Here is a tiny trained network, its code and every weight. The questions are about switching its units off for an input and a class, where a switched-off unit gives its printed mean instead of its output.

import numpy as np


def w(rows, s, z=0):
    codes = np.array(rows[::2]) - 128.0
    scale = np.full(codes.shape[1], s)
    scale[-1] = z or s
    return codes * scale


def f(y):
    return y / 2 * (1 + np.tanh(0.7978845608 * (y + 0.044715 * y**3)))


def log_softmax(a):
    a = a - a.max(-1, keepdims=True)
    return a - np.log(np.exp(a).sum(-1, keepdims=True))


def net(x, mask):
    res = np.array(x, float).reshape(1, 4) / 4 @ E
    y = f(res @ A[0][:, :-1].T + A[0][:, -1])
    res = res + np.where(mask, y, B[0][:, -1]) @ B[0][:, :-1]
    return log_softmax(res[-1] @ U[:, :-1].T + U[:, -1])


A, B = {}, {}
E = w([
[182,85,123,181,199,254,66,111,112,113,121,91],'x0',
[152,155,167,186,195,85,145,186,8,211,118,164],'x1',
[57,92,132,178,118,228,189,166,107,123,230,141],'x2',
[163,105,144,209,155,13,199,57,141,75,171,72],'x3',
],0.0084)
A[0] = w([
[98,158,130,117,82,58,154,147,145,138,160,148,31],'neuron 0',
[169,128,174,211,166,72,210,96,134,84,187,79,84],'neuron 1',
[91,164,135,46,98,63,191,136,111,103,104,146,52],'neuron 2',
[113,101,94,77,85,141,120,107,194,50,125,86,55],'neuron 3',
[84,201,116,94,100,41,215,196,109,179,137,156,65],'neuron 4',
[169,152,127,136,159,105,147,176,72,164,133,126,89],'neuron 5',
[83,125,90,75,120,174,69,215,113,188,48,203,94],'neuron 6',
[122,162,190,198,193,96,150,160,62,196,93,191,92],'neuron 7',
[176,84,152,171,139,180,93,151,111,88,140,118,52],'neuron 8',
[104,93,87,84,76,134,144,125,188,82,123,95,47],'neuron 9',
[109,112,109,151,121,155,163,141,129,132,154,131,24],'neuron 10',
[194,112,100,138,189,203,124,104,100,100,152,103,77],'neuron 11',
[192,104,106,188,205,173,106,120,146,128,118,91,61],'neuron 12',
[194,110,141,160,255,170,48,91,149,113,73,84,70],'neuron 13',
[113,107,68,69,49,163,121,55,230,53,127,91,77],'neuron 14',
[20,116,158,175,103,207,194,166,99,144,251,157,36],'neuron 15',
[191,152,100,85,108,49,105,135,144,135,50,108,71],'neuron 16',
[106,147,103,153,182,142,116,139,149,124,113,114,40],'neuron 17',
[59,172,134,84,35,76,216,115,180,118,139,194,58],'neuron 18',
[214,177,144,123,122,88,92,100,143,130,13,134,41],'neuron 19',
[185,106,106,168,153,195,86,126,96,95,121,58,50],'neuron 20',
[165,122,118,142,137,108,119,139,65,133,145,168,40],'neuron 21',
[103,147,75,82,108,158,86,183,103,134,122,196,75],'neuron 22',
[111,174,114,74,117,194,92,166,117,161,73,203,79],'neuron 23',
[183,133,196,148,175,108,150,211,58,184,101,144,93],'neuron 24',
[110,160,160,43,114,155,83,181,122,142,122,175,78],'neuron 25',
[216,133,115,89,164,94,67,93,117,146,26,92,62],'neuron 26',
[194,136,157,165,133,77,173,101,158,68,163,109,69],'neuron 27',
[100,74,99,155,125,176,217,179,120,119,219,141,3],'neuron 28',
[183,193,128,81,139,96,53,96,135,156,70,120,36],'neuron 29',
[144,116,129,88,133,157,116,134,195,55,124,119,52],'neuron 30',
[157,119,104,166,139,98,211,91,135,116,126,99,26],'neuron 31',
[111,144,118,120,159,122,109,124,133,121,160,136,89],'neuron 32',
[122,145,173,150,146,125,139,90,42,153,104,161,53],'neuron 33',
[167,153,181,149,185,99,155,186,44,177,119,166,94],'neuron 34',
[158,72,129,219,185,22,182,73,115,86,140,79,108],'neuron 35',
[139,147,125,138,155,109,139,137,64,147,137,116,70],'neuron 36',
],0.0091,0.0056)
B[0] = w([
[98,107,195,144,152,161,97,146,94,143,114,147,170],'neuron 0',
[128,181,145,53,58,208,162,109,147,135,68,77,228],'neuron 1',
[115,102,192,180,143,156,115,154,85,173,119,181,190],'neuron 2',
[175,146,61,148,189,125,95,100,146,130,155,110,185],'neuron 3',
[93,92,211,213,164,158,67,109,64,209,128,194,225],'neuron 4',
[154,118,98,165,142,122,107,83,186,123,158,104,172],'neuron 5',
[150,187,159,46,86,212,165,90,154,128,65,65,231],'neuron 6',
[196,128,50,146,191,116,69,91,179,114,185,91,220],'neuron 7',
[110,104,183,158,134,109,98,116,86,127,122,137,161],'neuron 8',
[155,133,76,155,164,108,105,108,150,169,157,102,170],'neuron 9',
[105,130,140,130,114,79,123,148,151,87,136,116,136],'neuron 10',
[83,118,203,158,159,138,117,103,75,160,116,184,178],'neuron 11',
[112,110,211,159,144,154,105,147,74,174,131,153,177],'neuron 12',
[89,122,193,173,129,119,109,163,76,206,120,207,201],'neuron 13',
[204,132,41,170,216,118,62,81,203,134,221,66,225],'neuron 14',
[82,84,99,112,84,9,221,216,94,2,149,166,234],'neuron 15',
[74,87,122,142,115,69,199,207,108,78,141,152,205],'neuron 16',
[120,120,142,115,136,109,150,119,104,154,150,124,122],'neuron 17',
[119,95,208,196,171,159,65,127,27,194,127,199,216],'neuron 18',
[52,102,105,123,92,53,188,180,106,25,166,156,198],'neuron 19',
[97,127,202,170,143,123,97,119,83,192,112,176,177],'neuron 20',
[131,114,108,118,141,120,104,109,160,139,151,123,141],'neuron 21',
[144,174,134,86,78,190,140,98,141,131,55,110,184],'neuron 22',
[140,168,149,72,84,168,186,90,163,157,68,78,206],'neuron 23',
[164,141,72,152,164,118,85,84,188,133,174,107,209],'neuron 24',
[116,135,143,83,65,176,136,89,140,149,83,77,188],'neuron 25',
[92,65,110,132,81,43,174,204,106,58,151,183,201],'neuron 26',
[140,186,133,44,88,210,159,106,154,137,79,111,189],'neuron 27',
[92,85,101,108,119,21,206,224,142,58,132,181,189],'neuron 28',
[115,105,121,100,110,65,154,186,90,37,151,130,186],'neuron 29',
[174,150,102,147,146,119,103,97,164,139,146,113,158],'neuron 30',
[151,155,132,88,59,156,125,109,110,125,80,90,163],'neuron 31',
[130,132,142,105,145,115,93,155,122,118,118,122,121],'neuron 32',
[132,140,80,130,163,117,84,109,157,134,158,104,158],'neuron 33',
[180,118,44,151,184,128,84,92,174,126,178,96,214],'neuron 34',
[131,176,134,44,59,215,163,107,169,144,39,62,249],'neuron 35',
[133,127,85,138,136,145,106,114,158,134,151,105,151],'neuron 36',
],0.0082,0.012)
U = w([
[159,174,113,44,69,218,163,103,167,155,43,73,242],'0',
[200,136,3,171,228,142,82,96,185,148,191,98,117],'1',
[107,106,80,126,106,70,199,211,128,34,144,180,104],'2',
[121,118,215,205,177,174,89,130,88,230,113,212,1],'3',
],0.0079,0.0015)

Each question gives the input, the list of numbers given to net, and the class t.
The units are the neurons (one row each of A and B). Each row of codes is followed by its name. A weight is (code - 128) times the scale printed after its matrix; where a second scale follows, it is the last column's (A, B and U).
mask holds one flag per neuron, in row order. A switched-off neuron (its flag False) gives its mean, the last column of its row in B, instead of its output. The means were averaged over made-up inputs and are rounded, as every weight is.
A unit's drop is (log p(t) with every unit on - log p(t) with that unit switched off) / (log p(t) with every unit on - log p(t) with every unit switched off).
The circuit of an input: a set's keep is (log p(t) with only the set's units on - log p(t) with every unit switched off) / (log p(t) with every unit on - log p(t) with every unit switched off). Starting from the 12 units with the biggest drops (on a tie, the unit counted first), units are removed one at a time, each time the one whose removal leaves the highest keep (on an exact tie, the one counted first), for as long as the keep stays at least 0.8.
circuit, biggest first: the units of the circuit, biggest drop first
top k neurons: the k neurons with the biggest drops, biggest first
drop of u: that unit's drop, to one decimal
input [5,-2,-4,-1], class 3: circuit, biggest first => [neuron 13]
input [8,-6,0,-6], class 3: top 2 neurons => [neuron 13; neuron 20]
input [-6,6,-2,4], class 1: top 4 neurons => [neuron 7; neuron 34; neuron 24; neuron 13]
input [-3,8,-2,6], class 1: top 2 neurons => [neuron 7; neuron 34]
input [-6,8,2,8], class 0: top 3 neurons => [neuron 35; neuron 1; neuron 27]
input [7,-3,-5,6], class 3: top 3 neurons => [neuron 13; neuron 12; neuron 20]
input [8,8,4,-8], class 0: top 4 neurons => [neuron 6; neuron 23; neuron 22; neuron 14]
input [2,2,-5,-4], class 2: top 2 neurons => [neuron 26; neuron 35]
input [-2,2,4,4], class 0: top 2 neurons => [neuron 1; neuron 35]
input [-3,-7,-3,6], class 1: top 4 neurons => [neuron 14; neuron 3; neuron 6; neuron 9]
input [-1,5,-8,-6], class 2: top 3 neurons => [neuron 26; neuron 19; neuron 29]
input [1,4,-6,5], class 2: top 3 neurons => [neuron 26; neuron 19; neuron 16]
input [0,7,1,-7], class 0: top 2 neurons => [neuron 6; neuron 23]
input [-5,4,-4,-1], class 3: circuit, biggest first => [neuron 4]
input [-8,-6,6,7], class 3: top 2 neurons => [neuron 18; neuron 4]
input [6,7,2,7], class 0: top 3 neurons => [neuron 35; neuron 1; neuron 14]
input [-7,6,0,7], class 0: top 3 neurons => [neuron 35; neuron 1; neuron 27]
input [7,2,-5,-3], class 3: drop of neuron 13 => 0.2
input [7,-8,-8,-7], class 1: drop of neuron 21 => 0.0
input [-8,-5,5,5], class 3: circuit, biggest first => [neuron 18]
input [-2,-4,-8,6], class 2: drop of neuron 19 => 0.6
input [-8,5,-2,0], class 3: drop of neuron 4 => 0.1
